Below is a small trained network, with its code and all its weights. Each question gives an input and a class and asks what happens when units are switched off, that is, made to give their printed mean instead of their output.

import numpy as np


def w(rows, s, z=0):
    codes = np.array(rows[::2]) - 128.0
    scale = np.full(codes.shape[1], s)
    scale[-1] = z or s
    return codes * scale


def norm(h):
    return h / np.sqrt((h * h).mean(-1, keepdims=True) + 1e-5)


def f(y):
    return np.maximum(y, 0)


def log_softmax(a):
    a = a - a.max(-1, keepdims=True)
    return a - np.log(np.exp(a).sum(-1, keepdims=True))


def net(x, mask):
    res = np.array(x, float).reshape(1, 6) / 4 @ E
    u = 0
    for l in range(2):
        y = f(norm(res) @ A[l][:, :-1].T + A[l][:, -1])
        res = res + np.where(mask[u : u + 16], y, B[l][:, -1]) @ B[l][:, :-1]
        u += 16
    return log_softmax(norm(res)[-1] @ U[:, :-1].T + U[:, -1])


A, B = {}, {}
E = w([
[172,222,168,213,110,132,115,91,136,179,28],'x0',
[53,102,74,86,54,200,206,138,184,144,103],'x1',
[209,107,38,152,164,118,235,112,66,103,114],'x2',
[145,162,143,124,251,178,154,98,242,109,85],'x3',
[133,150,57,135,192,87,193,99,105,185,90],'x4',
[90,201,185,124,119,114,97,158,132,34,192],'x5',
],0.003)
A[0] = w([
[127,107,83,118,158,136,190,118,114,89,133,63],'L0N1',
[124,79,93,123,168,131,166,123,145,173,81,4],'L0N2',
[149,162,137,163,164,110,116,117,132,131,104,69],'L0N3',
[112,148,117,154,72,121,121,124,123,151,99,64],'L0N4',
[136,127,130,132,125,123,115,123,127,167,106,114],'L0N5',
[123,125,152,125,124,128,105,117,143,120,152,66],'L0N6',
[120,143,124,146,82,122,122,124,114,150,102,30],'L0N7',
[117,176,136,143,187,105,122,121,118,133,139,50],'L0N8',
[127,106,162,125,138,118,101,129,150,127,141,66],'L0N9',
[135,109,100,133,132,134,167,123,121,154,98,48],'L0N10',
[137,83,164,127,102,129,110,128,150,104,130,49],'L0N11',
[155,91,112,144,141,85,124,132,2,138,159,20],'L0N12',
[187,131,139,149,151,127,129,125,131,124,95,20],'L0N13',
[118,131,112,128,127,121,148,130,118,127,130,61],'L0N14',
[194,154,131,151,162,119,145,126,130,143,64,41],'L0N15',
[131,110,137,133,107,130,110,126,147,119,126,54],'L0N16',
],0.0089,0.0025)
B[0] = w([
[173,121,175,132,105,133,216,164,163,112,214,217],'L0N1',
[124,110,88,71,154,143,121,134,214,231,105,214],'L0N2',
[137,156,132,132,218,171,167,100,93,94,119,203],'L0N3',
[87,142,159,81,102,166,185,125,109,146,101,179],'L0N4',
[137,147,133,154,107,121,189,154,139,36,147,168],'L0N5',
[137,69,147,100,148,136,74,210,125,126,120,161],'L0N6',
[126,134,188,85,97,138,153,125,137,127,97,164],'L0N7',
[133,194,131,72,184,78,159,145,145,158,84,192],'L0N8',
[79,166,83,126,143,150,91,137,129,100,154,164],'L0N9',
[88,146,135,106,199,64,52,151,179,142,171,186],'L0N10',
[125,143,140,122,134,178,86,139,130,161,178,161],'L0N11',
[159,132,56,2,82,73,104,100,4,109,117,255],'L0N12',
[138,170,136,183,112,213,128,83,111,120,111,180],'L0N13',
[172,120,157,140,160,154,125,92,137,78,116,144],'L0N14',
[199,116,142,182,152,239,82,93,64,135,128,229],'L0N15',
[88,148,118,114,121,155,109,106,131,112,155,142],'L0N16',
],0.0086,0.0053)
A[1] = w([
[131,83,105,171,121,95,191,132,151,76,162,37],'L1N1',
[78,121,140,140,181,97,113,120,130,96,131,92],'L1N2',
[117,89,50,181,134,107,147,128,202,169,128,9],'L1N3',
[154,108,137,254,151,140,128,69,100,108,77,38],'L1N4',
[133,123,128,139,118,122,125,127,133,127,122,113],'L1N5',
[138,76,80,137,101,43,105,98,62,128,111,33],'L1N6',
[144,116,97,120,102,75,129,117,84,111,120,43],'L1N7',
[149,100,108,129,99,67,140,124,60,102,114,52],'L1N8',
[138,57,115,146,151,102,117,96,190,204,115,30],'L1N9',
[69,105,178,191,27,96,157,129,144,138,47,55],'L1N10',
[86,71,121,219,96,109,39,145,164,80,139,50],'L1N11',
[122,149,142,160,188,44,99,134,162,104,101,29],'L1N12',
[141,140,133,119,152,98,168,111,115,141,110,135],'L1N13',
[176,109,115,131,132,146,139,133,150,131,156,96],'L1N14',
[103,150,125,160,170,51,112,142,148,105,93,76],'L1N15',
[142,80,148,198,122,76,212,146,146,90,183,50],'L1N16',
],0.009,0.0015)
B[1] = w([
[201,183,114,163,131,149,177,225,164,100,149,171],'L1N1',
[116,76,147,199,73,83,92,137,124,161,110,170],'L1N2',
[156,34,72,112,114,96,134,115,189,170,40,198],'L1N3',
[150,171,59,214,185,241,146,61,74,154,124,238],'L1N4',
[127,139,138,123,127,130,124,131,133,115,125,128],'L1N5',
[202,151,128,54,82,21,93,69,81,71,171,253],'L1N6',
[191,107,118,113,82,74,87,97,87,133,142,235],'L1N7',
[161,174,96,59,159,34,94,62,130,139,200,255],'L1N8',
[99,29,102,135,115,68,121,35,186,105,84,216],'L1N9',
[93,89,239,132,101,125,254,88,62,209,157,181],'L1N10',
[103,97,77,132,182,195,36,173,140,159,223,177],'L1N11',
[92,155,144,202,117,18,153,148,101,115,41,162],'L1N12',
[113,70,106,204,38,187,21,130,146,88,171,225],'L1N13',
[41,183,87,143,63,85,149,128,126,93,32,214],'L1N14',
[171,76,228,164,174,53,135,131,130,85,88,152],'L1N15',
[146,191,92,129,120,152,214,247,123,49,148,183],'L1N16',
],0.01,0.0034)
U = w([
[150,168,82,135,101,136,233,239,188,56,152,23],'0',
[179,192,104,225,203,248,135,51,82,132,74,157],'1',
[204,139,85,39,83,26,81,69,54,103,176,245],'2',
[116,29,54,108,127,102,155,73,253,179,43,179],'3',
[65,107,238,108,59,161,223,104,102,198,131,81],'4',
[110,141,202,217,177,21,95,172,143,91,53,7],'5',
[57,100,138,132,141,189,10,206,157,136,214,119],'6',
],0.0079,0.0011)

Each question gives the input, the list of numbers given to net, and the class t.
The units are the neurons (one row each of A and B). Each row of codes is followed by its name. A weight is (code - 128) times the scale printed after its matrix; where a second scale follows, it is the last column's (A, B and U).
mask holds one flag per neuron, layer by layer. A switched-off neuron (its flag False) gives its mean, the last column of its row in B, instead of its output. The means were averaged over made-up inputs and are rounded, as every weight is.
A unit's drop is (log p(t) with every unit on - log p(t) with that unit switched off) / (log p(t) with every unit on - log p(t) with every unit switched off).
The circuit of an input: a set's keep is (log p(t) with only the set's units on - log p(t) with every unit switched off) / (log p(t) with every unit on - log p(t) with every unit switched off). Starting from the 12 units with the biggest drops (on a tie, the unit counted first), units are removed one at a time, each time the one whose removal leaves the highest keep (on an exact tie, the one counted first), for as long as the keep stays at least 0.8.
circuit, biggest first: the units of the circuit, biggest drop first
unit that matters most: the unit with the biggest drop
k most important neurons: the k neurons with the biggest drops, biggest first
top k neurons in layer l: the k neurons of layer l with the biggest drops, biggest first
drop of u: that unit's drop, to one decimal
input [-2,3,6,4,0,-1], class 3: circuit, biggest first => (L0N2)
input [6,6,4,-7,5,-7], class 3: circuit, biggest first => (L0N2; L1N9)
input [-6,8,-5,-5,1,-4], class 3: top 2 neurons in layer 1 => (L1N3; L1N9)
input [4,-1,-4,-5,4,1], class 4: 3 most important neurons => (L0N4; L0N7; L1N10)
input [-4,-6,-4,1,4,1], class 5: circuit, biggest first => (L0N8; L1N12; L0N15)
input [-4,8,-1,-2,0,8], class 0: 3 most important neurons => (L0N12; L0N15; L0N10)
input [6,-2,-5,1,8,8], class 1: 4 most important neurons => (L0N3; L0N15; L0N10; L1N4)
input [2,-3,-8,8,5,2], class 5: circuit, biggest first => (L0N8; L1N12)
input [5,4,7,-4,-4,8], class 4: top 2 neurons in layer 1 => (L1N10; L1N6)
input [-1,8,-5,-2,5,1], class 4: 2 most important neurons => (L1N10; L0N4)
input [-6,-6,-6,1,4,-1], class 5: top 2 neurons in layer 1 => (L1N12; L1N15)
input [1,5,-4,-6,3,-7], class 4: top 3 neurons in layer 0 => (L0N4; L0N7; L0N5)
input [4,7,-6,-6,8,-7], class 3: 4 most important neurons => (L0N2; L0N10; L1N9; L1N3)
input [-2,7,1,1,-8,-2], class 6: most important neuron => (L0N2)
input [5,-8,5,-1,3,-6], class 1: 4 most important neurons => (L0N15; L0N13; L1N4; L0N3)
input [-3,-4,-4,2,-2,-7], class 6: 4 most important neurons => (L0N9; L1N11; L0N8; L0N11)
input [0,-4,1,3,-3,2], class 1: top 2 neurons in layer 0 => (L0N13; L0N10)
input [5,2,-3,-8,5,6], class 4: 2 most important neurons => (L0N4; L1N10)
input [3,-5,-7,8,-1,3], class 5: 2 most important neurons => (L0N8; L1N12)
input [0,1,2,1,4,7], class 0: unit that matters most => L0N1
input [4,2,2,-4,0,2], class 4: 2 most important neurons => (L0N4; L0N7)
input [-7,4,8,3,2,3], class 0: drop of L0N1 => 0.6
input [-8,0,-5,0,-3,-7], class 6: drop of L0N12 => 0.1
input [-3,-6,7,7,5,4], class 1: drop of L0N15 => 0.2
